Below is a small trained network, with its code and all its weights. Each question gives an input and a class and asks what happens when units are switched off, that is, made to give their printed mean instead of their output.

import numpy as np


def w(rows, s, z=0):
    codes = np.array(rows[::2]) - 128.0
    scale = np.full(codes.shape[1], s)
    scale[-1] = z or s
    return codes * scale


def norm(h):
    return h / np.sqrt((h * h).mean(-1, keepdims=True) + 1e-5)


def f(y):
    return np.maximum(y, 0)


def log_softmax(a):
    a = a - a.max(-1, keepdims=True)
    return a - np.log(np.exp(a).sum(-1, keepdims=True))


def net(x, mask):
    res = np.array(x, float).reshape(1, 5) / 4 @ E
    u = 0
    for l in range(3):
        y = f(norm(res) @ A[l][:, :-1].T + A[l][:, -1])
        res = res + np.where(mask[u : u + 8], y, B[l][:, -1]) @ B[l][:, :-1]
        u += 8
    return log_softmax(norm(res)[-1] @ U[:, :-1].T + U[:, -1])


A, B = {}, {}
E = w([
[121,69,128,42,181,215],'x0',
[129,129,128,128,127,127],'x1',
[254,66,101,126,93,178],'x2',
[132,93,39,126,86,107],'x3',
[127,129,126,132,129,131],'x4',
],0.00084)
A[0] = w([
[20,159,99,70,143,110,153],'L0N0',
[234,211,182,187,5,108,59],'L0N1',
[72,76,134,75,143,182,91],'L0N2',
[74,147,123,168,55,210,218],'L0N3',
[112,37,68,64,252,164,157],'L0N4',
[154,132,53,134,157,169,204],'L0N5',
[70,190,162,172,16,78,196],'L0N6',
[189,152,231,164,124,108,245],'L0N7',
],0.002,0.0012)
B[0] = w([
[151,84,140,235,190,12,227],'L0N0',
[181,139,147,196,254,91,222],'L0N1',
[144,200,90,159,245,95,185],'L0N2',
[127,120,156,56,136,17,190],'L0N3',
[92,88,159,117,18,30,244],'L0N4',
[154,116,151,90,88,57,201],'L0N5',
[96,143,124,94,22,171,251],'L0N6',
[99,16,183,169,133,114,227],'L0N7',
],0.0019,0.0018)
A[1] = w([
[118,112,139,81,122,51,221],'L1N0',
[132,139,6,101,69,82,219],'L1N1',
[171,84,97,96,145,92,243],'L1N2',
[86,179,137,201,115,104,195],'L1N3',
[20,182,118,143,88,102,100],'L1N4',
[133,146,237,105,196,145,63],'L1N5',
[251,120,34,142,136,131,5],'L1N6',
[99,104,198,98,39,169,113],'L1N7',
],0.0027,0.0012)
B[1] = w([
[138,188,107,196,153,205,253],'L1N0',
[119,54,22,13,223,144,222],'L1N1',
[121,182,167,209,95,125,227],'L1N2',
[173,106,99,22,165,205,216],'L1N3',
[190,72,138,88,37,190,196],'L1N4',
[206,201,13,175,119,71,168],'L1N5',
[8,219,148,90,231,117,172],'L1N6',
[3,170,147,19,39,240,150],'L1N7',
],0.0022,0.0027)
A[2] = w([
[92,42,86,109,134,70,153],'L2N0',
[178,92,119,60,101,194,61],'L2N1',
[134,181,251,111,24,238,7],'L2N2',
[183,139,77,160,111,84,143],'L2N3',
[97,171,161,159,130,40,228],'L2N4',
[117,193,50,159,161,91,95],'L2N5',
[125,157,83,99,207,81,102],'L2N6',
[66,13,90,128,161,6,15],'L2N7',
],0.0031,0.0022)
B[2] = w([
[153,44,137,150,82,120,234],'L2N0',
[92,106,82,127,71,89,193],'L2N1',
[224,228,199,81,104,242,229],'L2N2',
[82,143,177,116,169,153,203],'L2N3',
[149,74,78,108,120,129,250],'L2N4',
[84,173,126,64,171,107,221],'L2N5',
[102,212,98,141,136,111,240],'L2N6',
[110,143,252,204,77,146,192],'L2N7',
],0.0036,0.0021)
U = w([
[235,247,213,12,53,248,183],'0',
[30,245,22,19,255,21,204],'1',
[37,19,8,12,2,65,199],'2',
[13,29,239,217,53,8,4],'3',
[251,72,235,242,250,62,3],'4',
],0.0037,0.0024)

Each question gives the input, the list of numbers given to net, and the class t.
The units are the neurons (one row each of A and B). Each row of codes is followed by its name. A weight is (code - 128) times the scale printed after its matrix; where a second scale follows, it is the last column's (A, B and U).
mask holds one flag per neuron, layer by layer. A switched-off neuron (its flag False) gives its mean, the last column of its row in B, instead of its output. The means were averaged over made-up inputs and are rounded, as every weight is.
A unit's drop is (log p(t) with every unit on - log p(t) with that unit switched off) / (log p(t) with every unit on - log p(t) with every unit switched off).
The circuit of an input: a set's keep is (log p(t) with only the set's units on - log p(t) with every unit switched off) / (log p(t) with every unit on - log p(t) with every unit switched off). Starting from the 12 units with the biggest drops (on a tie, the unit counted first), units are removed one at a time, each time the one whose removal leaves the highest keep (on an exact tie, the one counted first), for as long as the keep stays at least 0.8.
units of the circuit, in order: the units of the circuit, biggest drop first
most important unit: the unit with the biggest drop
k most important neurons: the k neurons with the biggest drops, biggest first
k most important neurons of layer l: the k neurons of layer l with the biggest drops, biggest first
input [1,6,-3,5,-2], class 3: units of the circuit, in order -> (L2N7; L2N2)
input [-4,8,6,-3,-3], class 4: units of the circuit, in order -> (L0N1; L2N2)
input [1,8,4,2,1], class 2: units of the circuit, in order -> (L2N2)
input [8,-8,-3,-6,6], class 1: units of the circuit, in order -> (L1N5; L2N2)
input [5,-3,-8,8,6], class 3: units of the circuit, in order -> (L2N7; L0N0)
input [8,4,-8,7,5], class 3: units of the circuit, in order -> (L2N7; L0N0)
input [-2,0,-6,0,-3], class 0: 3 most important neurons of layer 1 -> (L1N4; L1N1; L1N5)
input [-6,5,4,-6,1], class 4: 2 most important neurons -> (L0N1; L0N7)
input [4,-5,-2,-1,-4], class 1: units of the circuit, in order -> (L0N2; L2N2)
input [3,7,-7,2,-6], class 3: units of the circuit, in order -> (L0N0; L2N7)
input [-1,8,1,-5,7], class 4: units of the circuit, in order -> (L0N7; L2N2; L0N4; L1N5)
input [-2,5,-6,0,-4], class 0: 4 most important neurons of layer 1 -> (L1N4; L1N1; L1N5; L1N0)
input [0,7,8,-3,5], class 4: 4 most important neurons of layer 1 -> (L1N4; L1N7; L1N3; L1N0)
input [-1,7,7,5,1], class 1: most important unit -> L1N6
input [-6,4,-7,-1,8], class 0: 2 most important neurons -> (L1N4; L0N6)
input [1,-7,-8,6,8], class 3: 2 most important neurons -> (L0N0; L2N7)
input [0,-7,5,5,-4], class 1: 2 most important neurons of layer 1 -> (L1N6; L1N4)
input [-4,-2,2,-8,-3], class 4: 3 most important neurons -> (L0N1; L0N7; L2N2)
input [0,-1,8,6,-3], class 1: 3 most important neurons of layer 1 -> (L1N6; L1N4; L1N2)
input [3,-7,0,3,-4], class 3: 2 most important neurons -> (L0N4; L2N7)
input [-4,2,-6,1,-6], class 2: 4 most important neurons -> (L1N2; L0N0; L2N1; L1N3)
